Below is a small trained network, with its code and all its weights. Each question gives an input and a class and asks what happens when units are switched off, that is, made to give their printed mean instead of their output.

import numpy as np


def w(rows, s, z=0):
    codes = np.array(rows[::2]) - 128.0
    scale = np.full(codes.shape[1], s)
    scale[-1] = z or s
    return codes * scale


def f(y):
    return y / 2 * (1 + np.tanh(0.7978845608 * (y + 0.044715 * y**3)))


def log_softmax(a):
    a = a - a.max(-1, keepdims=True)
    return a - np.log(np.exp(a).sum(-1, keepdims=True))


def net(x, mask):
    res = np.array(x, float).reshape(1, 7) / 4 @ E
    y = f(res @ A[0][:, :-1].T + A[0][:, -1])
    res = res + np.where(mask, y, B[0][:, -1]) @ B[0][:, :-1]
    return log_softmax(res[-1] @ U[:, :-1].T + U[:, -1])


A, B = {}, {}
E = w([
[141,230,184,130,102,216,141,117,2,136,131],'x0',
[152,137,143,127,111,111,109,145,150,114,139],'x1',
[191,202,42,138,77,109,227,170,137,141,5],'x2',
[155,166,110,79,173,96,175,239,146,164,245],'x3',
[170,109,114,131,135,142,127,145,117,116,110],'x4',
[147,136,138,114,124,111,107,131,137,118,129],'x5',
[218,188,182,143,156,189,105,72,179,247,90],'x6',
],0.0074)
A[0] = w([
[134,151,108,81,162,130,158,172,155,162,198,36],'N1',
[161,163,96,122,16,66,171,141,118,181,109,2],'N2',
[65,156,140,102,96,70,131,170,123,63,95,84],'N3',
[180,134,178,40,154,97,88,152,187,72,143,234],'N4',
[152,188,65,148,88,63,197,60,124,176,119,118],'N5',
[143,135,14,109,51,99,128,174,114,137,90,116],'N6',
[111,202,126,136,42,254,113,188,102,108,132,83],'N7',
[134,79,68,140,106,33,128,179,216,180,74,113],'N8',
[98,111,121,193,80,120,52,47,139,100,62,23],'N9',
[185,189,153,196,163,175,160,62,247,209,135,149],'N10',
[102,68,177,120,129,161,112,125,123,142,182,8],'N11',
[103,26,113,170,139,82,106,140,217,192,97,32],'N12',
],0.0084,0.0069)
B[0] = w([
[157,225,6,165,148,1,83,157,118,198,86,169],'N1',
[142,69,130,173,125,129,54,81,128,191,215,158],'N2',
[116,87,117,125,160,129,139,143,157,41,214,163],'N3',
[65,121,129,135,38,161,126,120,118,192,67,216],'N4',
[111,101,153,132,155,194,70,124,139,196,162,192],'N5',
[87,105,124,162,121,188,88,155,154,180,148,203],'N6',
[126,178,194,97,227,79,173,55,86,83,133,182],'N7',
[168,132,186,48,187,133,181,133,64,139,113,229],'N8',
[228,193,80,203,114,35,130,211,97,181,65,178],'N9',
[104,58,56,115,95,164,216,166,168,40,182,255],'N10',
[141,129,135,171,196,153,29,128,124,166,152,146],'N11',
[173,113,180,12,205,117,158,86,89,170,153,185],'N12',
],0.01,0.0092)
U = w([
[182,180,196,45,153,119,162,57,85,139,153,39],'0',
[228,221,9,210,103,42,136,186,99,186,112,1],'1',
[132,60,174,199,163,207,2,124,201,193,163,29],'2',
[115,60,50,136,111,123,166,157,137,18,170,65],'3',
[104,142,137,124,96,136,146,125,139,140,98,250],'4',
[98,136,143,113,79,147,157,112,127,133,97,222],'5',
],0.0082,0.0077)

Each question gives the input, the list of numbers given to net, and the class t.
The units are the neurons (one row each of A and B). Each row of codes is followed by its name. A weight is (code - 128) times the scale printed after its matrix; where a second scale follows, it is the last column's (A, B and U).
mask holds one flag per neuron, in row order. A switched-off neuron (its flag False) gives its mean, the last column of its row in B, instead of its output. The means were averaged over made-up inputs and are rounded, as every weight is.
A unit's drop is (log p(t) with every unit on - log p(t) with that unit switched off) / (log p(t) with every unit on - log p(t) with every unit switched off).
The circuit of an input: a set's keep is (log p(t) with only the set's units on - log p(t) with every unit switched off) / (log p(t) with every unit on - log p(t) with every unit switched off). Starting from all 12 units, units are removed one at a time, each time the one whose removal leaves the highest keep (on an exact tie, the one counted first), for as long as the keep stays at least 0.8.
units of the circuit, in order: the units of the circuit, biggest drop first
most important unit: the unit with the biggest drop
k most important neurons: the k neurons with the biggest drops, biggest first
drop of u: that unit's drop, to one decimal
input [7,-6,2,-8,4,-7,3], class 1: most important unit : N9
input [-7,4,4,-1,-3,-7,-2], class 0: 2 most important neurons : N8, N12
input [6,-2,2,7,-8,-6,-3], class 1: 4 most important neurons : N1, N8, N12, N10
input [0,1,7,5,2,0,4], class 2: units of the circuit, in order : N5, N2
input [0,0,-3,-3,-1,2,5], class 3: units of the circuit, in order : N10, N5
input [1,-2,-3,7,-8,-7,8], class 3: 2 most important neurons : N10, N9
input [6,-2,8,-8,0,3,-8], class 1: 2 most important neurons : N9, N10
input [-1,-7,8,-6,2,-3,-4], class 2: 2 most important neurons : N6, N5
input [-6,4,0,2,0,-2,-5], class 0: 3 most important neurons : N8, N10, N12
input [6,1,7,-3,-2,5,-6], class 2: units of the circuit, in order : N6, N2, N5
input [-5,-1,8,0,-4,1,0], class 2: 2 most important neurons : N6, N5
input [-8,0,8,-1,6,-1,2], class 0: 2 most important neurons : N8, N12
input [-5,5,-3,5,-6,8,-5], class 4: 2 most important neurons : N4, N10
input [-6,-4,-6,-8,2,-4,-5], class 1: units of the circuit, in order : N9
input [6,5,-1,0,8,-4,-3], class 0: 2 most important neurons : N7, N10
input [-5,3,5,-6,-7,5,2], class 1: 2 most important neurons : N9, N7
input [5,-6,7,3,7,5,-6], class 2: units of the circuit, in order : N6, N2, N5
input [8,-2,1,0,5,3,-8], class 0: drop of N7 : 2.0
input [1,-1,-3,7,-7,4,3], class 1: drop of N1 : 0.8
input [5,-4,6,-2,6,3,-6], class 2: most important unit : N6
input [3,0,8,5,-8,-2,-8], class 2: drop of N3 : 0.0
